Where the symbols take the points:
j786 @ j45
j786 $ j825
j786 § j604
j786 % j435
j786 ~ j365
j426 @ j687
j426 $ j435
j426 § j822
j426 % j291
j426 ~ j360
j364 @ j561
j364 $ j547
j364 § j953
j364 % j493
j364 ~ j537
j739 @ j849
j739 $ j832
j739 § j360
j739 % j439
j739 ~ j547
j942 @ j552
j942 $ j568
j942 § j869
j942 % j786
j942 ~ j435
j869 @ j547
j869 $ j730
j869 § j942
j869 % j604
j869 ~ j879
j604 @ j524
j604 $ j691
j604 § j786
j604 % j879
j604 ~ j158
j182 @ j47
j182 $ j504
j182 § j142
j182 % j541
j182 ~ j999
j88 @ j644
j88 $ j82
j88 § j579
j88 % j2
j88 ~ j262
j541 @ j689
j541 $ j949
j541 § j889
j541 % j999
j541 ~ j644
j624 @ j832
j624 $ j142
j624 § j47
j624 % j957
j624 ~ j730
j822 @ j537
j822 $ j879
j822 § j426
j822 % j468
j822 ~ j739
j832 @ j739
j832 $ j624
j832 § j211
j832 % j511
j832 ~ j869
j411 @ j914
j411 $ j652
j411 § j711
j411 % j274
j411 ~ j142
j719 @ j158
j719 $ j274
j719 § j264
j719 % j624
j719 ~ j957
j435 @ j426
j435 $ j596
j435 § j879
j435 % j365
j435 ~ j211
j399 @ j949
j399 $ j845
j399 § j773
j399 % j953
j399 ~ j82
j687 @ j2
j687 $ j426
j687 § j537
j687 % j489
j687 ~ j351
j262 @ j946
j262 $ j489
j262 § j723
j262 % j504
j262 ~ j949
j2 @ j711
j2 $ j687
j2 § j652
j2 % j262
j2 ~ j504
j114 @ j142
j114 $ j849
j114 § j504
j114 % j284
j114 ~ j561
j949 @ j541
j949 $ j399
j949 § j284
j949 % j83
j949 ~ j88
j689 @ j929
j689 $ j541
j689 § j957
j689 % j568
j689 ~ j825
j711 @ j596
j711 $ j2
j711 § j411
j711 % j946
j711 ~ j182
j45 @ j82
j45 $ j786
j45 § j524
j45 % j426
j45 ~ j291
j957 @ j511
j957 $ j889
j957 § j689
j957 % j730
j957 ~ j691
j291 @ j489
j291 $ j365
j291 § j468
j291 % j360
j291 ~ j845
j568 @ j942
j568 $ j999
j568 § j730
j568 % j825
j568 ~ j596
j47 @ j211
j47 $ j182
j47 § j624
j47 % j689
j47 ~ j568
j929 @ j845
j929 $ j689
j929 § j511
j929 % j942
j929 ~ j786
j489 @ j262
j489 $ j291
j489 § j442
j489 % j351
j489 ~ j399
j511 @ j439
j511 $ j957
j511 § j929
j511 % j869
j511 ~ j604
j723 @ j274
j723 $ j442
j723 § j262
j723 % j114
j723 ~ j284
j82 @ j88
j82 $ j45
j82 § j493
j82 % j687
j82 ~ j489
j652 @ j411
j652 $ j537
j652 § j2
j652 % j723
j652 ~ j114
j547 @ j364
j547 $ j869
j547 § j552
j547 % j524
j547 ~ j822
j561 @ j101
j561 $ j364
j561 § j83
j561 % j579
j561 ~ j652
j537 @ j652
j537 $ j822
j537 § j687
j537 % j442
j537 ~ j849
j264 @ j365
j264 $ j946
j264 § j719
j264 % j47
j264 ~ j689
j211 @ j360
j211 $ j47
j211 § j832
j211 % j929
j211 ~ j942
j493 @ j579
j493 $ j524
j493 § j82
j493 % j537
j493 ~ j442
j158 @ j468
j158 $ j719
j158 § j365
j158 % j832
j158 ~ j511
j879 @ j822
j879 $ j914
j879 § j435
j879 % j158
j879 ~ j832
j552 @ j953
j552 $ j942
j552 § j547
j552 % j45
j552 ~ j426
j825 @ j786
j825 $ j644
j825 § j691
j825 % j596
j825 ~ j264
j442 @ j723
j442 $ j468
j442 § j489
j442 % j849
j442 ~ j773
j889 @ j957
j889 $ j284
j889 § j541
j889 % j101
j889 ~ j990
j773 @ j284
j773 $ j439
j773 § j399
j773 % j364
j773 ~ j493
j351 @ j504
j351 $ j360
j351 § j849
j351 % j399
j351 ~ j953
j946 @ j264
j946 $ j262
j946 § j274
j946 % j182
j946 ~ j541
j284 @ j889
j284 $ j773
j284 § j949
j284 % j561
j284 ~ j579
j644 @ j825
j644 $ j88
j644 § j990
j644 % j711
j644 ~ j946
j504 @ j182
j504 $ j351
j504 § j114
j504 % j949
j504 ~ j83
j990 @ j691
j990 $ j579
j990 § j644
j990 % j411
j990 ~ j274
j524 @ j493
j524 $ j604
j524 § j45
j524 % j822
j524 ~ j468
j845 @ j399
j845 $ j929
j845 § j439
j845 % j552
j845 ~ j45
j849 @ j114
j849 $ j739
j849 § j351
j849 % j773
j849 ~ j364
j101 @ j730
j101 $ j561
j101 § j999
j101 % j990
j101 ~ j411
j596 @ j435
j596 $ j711
j596 § j914
j596 % j264
j596 ~ j47
j439 @ j773
j439 $ j511
j439 § j845
j439 % j547
j439 ~ j524
j365 @ j291
j365 $ j264
j365 § j158
j365 % j211
j365 ~ j929
j691 @ j604
j691 $ j990
j691 § j825
j691 % j914
j691 ~ j719
j730 @ j869
j730 $ j101
j730 § j568
j730 % j691
j730 ~ j914
j468 @ j442
j468 $ j158
j468 § j291
j468 % j739
j468 ~ j439
j83 @ j999
j83 $ j953
j83 § j561
j83 % j88
j83 ~ j2
j142 @ j624
j142 $ j114
j142 § j182
j142 % j889
j142 ~ j101
j953 @ j83
j953 $ j552
j953 § j364
j953 % j82
j953 ~ j687
j579 @ j990
j579 $ j493
j579 § j88
j579 % j652
j579 ~ j723
j274 @ j719
j274 $ j723
j274 § j946
j274 % j142
j274 ~ j889
j999 @ j568
j999 $ j83
j999 § j101
j999 % j644
j999 ~ j711
j360 @ j351
j360 $ j211
j360 § j739
j360 % j845
j360 ~ j552
j914 @ j879
j914 $ j411
j914 § j596
j914 % j719
j914 ~ j624

The rows follow the links: the fewer symbols apart two points are, the more alike their rows tend to be.

Each row is also shifted at random along 8 hidden directions that mean nothing.

Some points, each with a row of numbers:
j351 -> [   0  -42   70    1   81 -131   12   -6  133  113   73  -50   70  -56  -55  -38  -58  142   16  -76  -53 -105   19   52   21  -54   21  -27  -86   11  -32  -49  -51  -32   62   12  -35  123   81  -91  -31   91  -34  -57   -3]
j411 -> [ 197   32 -133    9  -52   19   26  -28 -111  -91  -52  -14    6   -6  119    4  -17 -225  -17  106   28   49 -103   29 -137  -80  -73   21  154  -72   85   29   36   11 -133   32  125 -120   70   30   45 -126   24   66   25]
j262 -> [ 104    8  -12  -36   18  -53   99   36  -28  -93  -96   40  -99    3 -120   55   88   90   39  -18   -9 -116   -7 -137   19  -85   91   28   30  -53  -12   43  -54  123   -3    3  -95  -58 -100   -6  -62   99   -9   69   87]
j990 -> [-288  -50  -51  -19  -40  -24   -8 -107   83   40   41   36  114  -10   66   13  -56  -69   12   -1    1   86   40   84   52   79   34   24   28  -23   43  -25   35  -64  -26   64   64  181  153  -33   -1  -29  -33  -99  -79]
j45 -> [ 103  -10   95  -47  -24 -117   43  -69   37   55  -79   -1  -39  -83 -128    5  -16  111  162  -43   15  -77   39   26  108  -43   36  -61  154   79   54   51  -93  -19  -53   16  -15   10  -96  -34  -20   96   -8  -40   -8]
j399 -> [ -28  -59   94  -51   33  -61   14 -114  146  -18   20   27   85 -102  -53  -91 -184    2  123  -77   99  -76   97   98  159  -21  -49  -42   33   -7   -7   43  -82 -102  115  -72  -34   -7 -106  -89  -25   87  -12 -199  -12]
j435 -> [-214  -82   28 -108   81  -75    4  -72 -101  -12  -15  -11  -49  -68   35  -66  -96 -161    8    7   94    8  -46   73  -92 -125   24  -67  153  -59   71   74   15  -30  -92    8   79   10    7   32    7  -44   -3  -77   -5]
j541 -> [ 190   15  -87   29  115   15  -17   22  -62   75  131  -15  -12    1   13  -67   21  184  -10   45    4 -148  101  -81  -73  -18   59  -18 -148   97 -105  -81  -34    5   96 -137 -106    4   92 -173   71   76  -67   92  203]
j691 -> [ -72   45  -49    8  -85   39  -49  -22  -54  -32  -65  -18  -49  193   50   59   68  -39  -93  -25  -44  124  -55  -22    7   19   70   16    0  -35   19   90   38   22  -32   80   17  -37  -51   85   52  -15   -1   43   61]
j845 -> [-325  -97   80  -33  152  -97  -24  -68   59   67  119    3   -9 -120   16 -206 -110  -23   24   18  103  -94  107   40  -63  -36   26  -61   63   -4    1  -16   21 -107   39  -44  -21   80   39 -118   28   28  -61 -172  -26]
j426 -> [-208  -33   70  -53    8  132   52   21  -92  -42   -6   41 -162 -161  -36    4   38 -164   72   78   83  -28   57 -106    3   26  -34   23   90   34   27    5    9   71  -23 -111   16  -53   12   35  -32  -81   39    2 -159]
j730 -> [-149   15  -45 -106    7  -68   57  -37   14 -156  -66  126   53  -24  -67   -4 -102  -18  253 -113  138   -1    0   33  117  -54   -8  -26  155   61   71   25 -196  -13  -32  -46   70 -101    3  -45   30  -45 -143  -21   70]
j489 -> [-102  -84   69 -100   82 -178   23  -40   93   75  137  -20   86 -114 -101  -37  -87  198  108 -128  -51 -100   21   23   38  -39    3  -83  -87    8  -44  -38  -92  -18   60   18  -13  150  145 -121 -100   77 -130  -70   -6]
j211 -> [  60  -18   56  -44   29  111    7  129  -36  -86 -127   64  -55  -47 -116   82   52  -36  121    6   44   15  -20  -30   24  -19  -51   90   67   74   81 -114 -104  111  -42  -90  -46  -68  -33  119  -40  -91   49  168 -180]
j687 -> [-148  -57   96  -35  -70   69  -24  -96   38   99  139  -55  -52  -80   -3  -45  -28   -7  -89   -7  -42   -5  155  -36  117  122   36  -29 -161  -50  -86   47  126  -19  168  -58  -67  152  -36  -31  -61  121   60 -159  -56]
j739 -> [ -18  -26   75   53  -33  -30  -67  -39  108   81   66    7   33  -83  -24 -167  -69  102 -104   -2   66  -17  100   45   26  111   56  -80  -12 -118  -57  110  157 -122   65  -29  -83  195 -143 -139  132   56  -29 -234   -5]
j182 -> [ 151  -27  -19    1   20   81  -31   20  -57  -22   23  -78   10   48   60  -10  -31  -50  -79   26  -17   15  -16   26  -71  -61   -5   71 -140   -3  -76   -9  -13   60  118  -92  -46  -53    3   21   14  -29   83   64   79]
j652 -> [ -30   12  -40  -41 -104  -16   56  -56    6  -58   51   22   -6    9    5  -30  -11   76   51  -96   -1  -39   32  -89   90   19   63  -45  -65  -39  -51  122  -27   24  115  -27   26  -33    4 -103   -5   25  -97  -99  113]
j644 -> [ -34   -1   -4  -70  -28  -13   46  -33   -2  -36  -59  -12  -18   86   -6  131   52   -1  114  -45  -54    5  -58    7   97  -45   23   38  -43   90   37  -16 -148   87   39   26   -7  -66   35   81 -113   42    4  129   18]
j524 -> [-381   50   59  -15  -50   27   47   33  -29  -78 -110   46 -117  -15  -46   23   93 -122  -13  -18   19   48  -22  -79    5   19    4   40  153  -34   69   76   13   28  -78   60   68  -55  -50   77   -3  -77  -15    0 -104]
j360 -> [ -75  -10  111  -12   57  -32  -14   43   68   16  -47    2   16  -52  -86  -22  -34  -26   -2    0   35   -5  -14   50   28  -16  -26   33   57   -4   21  -27    6   -3  -11   -4  -35   76  -38   60  -43    7   53  -32 -125]

Where do the symbols, taken in turn from left to right, take each start?
Answer with the point's name.
[ 116   15  -55  -42   23  106   24  -24  -54  -80   13  -68   44   69   99  109  -75 -120   80    2  -10   42  -87   84   45  -88 -146   66  -71   90   -1  -67 -144   19   19  -26   83 -201   79  113  -82  -94   87  153   35]
§ @ % § % $ § @ $ -> j411
[  92  -61  -22   42  124  -40  -58    2    2  128    2   -7   36  -21    4  -28   -8   -6  -42  113   28  -49   36  100  -99    4   43  -19   39   34   38 -140   46  -79  -75   17  -70  134   42  -34   73   45   58   18   12]
§ @ $ § @ $ -> j689
[-122  -34  -51  -17   70   -2   40  -39   86  -86   54   83  106 -149   46 -109 -115  -98  102   -8  119  -58   62   11   18    0  -50   -3   93   -5   40  -42  -21  -76   -9  -57   60   25  106 -155   28  -56  -91  -93  -26]
$ % § @ $ % % @ % $ -> j489
[  19    6   -5  -24  -31  -38   61   35   17  -88   -4   72  -22 -105  -86   -7   32   72   65  -59   38  -60    5  -64  -13  -16  -20  -28   46  -43    8   41  -29   40  -35   10   38  -21  -26  -86  -34  -18 -100  -47   12]
§ @ ~ % ~ $ -> j687
[-106   11   34  -20  102   34    8   -2  -92   36   81  -30  -76  -59    8  -68   -6  -15   19   56   53  -91   53  -39  -72  -44  -31   -6   13   93  -34    8  -14  -25   -2  -88   -2 -114  -13  -70   40  -12  -18  -11   62]
§ @ $ § $ @ % -> j45
[-234  -51  142    6   22 -134  -22  -41   88  141 -159    6   -7   51  -87   94   29   10  -14  -11  -66   80   -6  122   69   57  100   -1  139   -2  114  -25   56   -2 -153  203  -35  227  -33  138  -69   96   86  -21 -185]
@ § $ @ § ~ % $ -> j211
[  43   10   15  -15  -90   77   68   44   33  -27   23   65   -7 -126  -75   36   45   12  114  -24  -29  -14   52  -55  133  102  -72  -24   20   49    2   -1  -26   20   23  -31   35    8   37  -26  -31  -28  -50   -7 -136]
§ $ $ $ § § @ $ § -> j914
[  46  -26  -44  -35   31   28  -19  -37 -170   89   80  -38 -102   14   55  -49   33  -20  -55   74    7  -23   12  -55 -132  -51   96  -39  -43   12  -29   36   38   29    3  -94  -22  -21   54  -21   44   -1    5   63  144]
@ % § § ~ @ -> j845
[ 148   62  -72   57    5  -72   29   84   23 -112 -133   31    7   18  -24    5   94   70  -43   29    0  -38  -58  -88  -47  -63   40   62   82  -31   30    4  -12   60  -58   43   14  -55  -38  -42   10   -3  -58   80   61]
~ $ % @ % $ $ $ -> j879
[ 101   16  -72   88   -4  149   -1   97  -65  -27  127  -43  -40 -112   72 -100   71  -52 -149  146   41  -48   35 -139 -185   36  -80   35  -55   -6  -64  -20  146  -23   50 -130   33  -43   40 -105   99  -73   17  -20   18]
§ @ § % @ § @ @ § -> j511
[  64  -63   10   15   -5  -39  -69 -146   37  115  -22  -46   69   22   47  -20 -115  -27  -43   89   68   59   65  183   19   19   34  -33   60  -35   48   18   82  -92  -51   53  -82  141  -94   10   54   94  121 -111   14]
$ § § § % § @ -> j825
[ 178   -6  -54  -17  -47   87   13  -59  -86  -36   -3  -68  -63  -52   39  -11    7 -144  -23   92   29  -30    7  -61  -51  -84  -18    7   31  -41   -9   60   36   54    6  -59   23 -118  -36    1  -17    0  103    9   50]
§ $ § § @ $ -> j537
[ -21  -31   63  -41    4  103   24   77  -36  -12   33   17  -89 -131  -53   31   31  -66   80   19   21   -7   23  -37  -14    5  -68   33   28   23   -5  -21   -2   95   11 -120   -1  -24    7   61  -36  -75   30   25 -123]
~ % ~ @ § $ -> j822
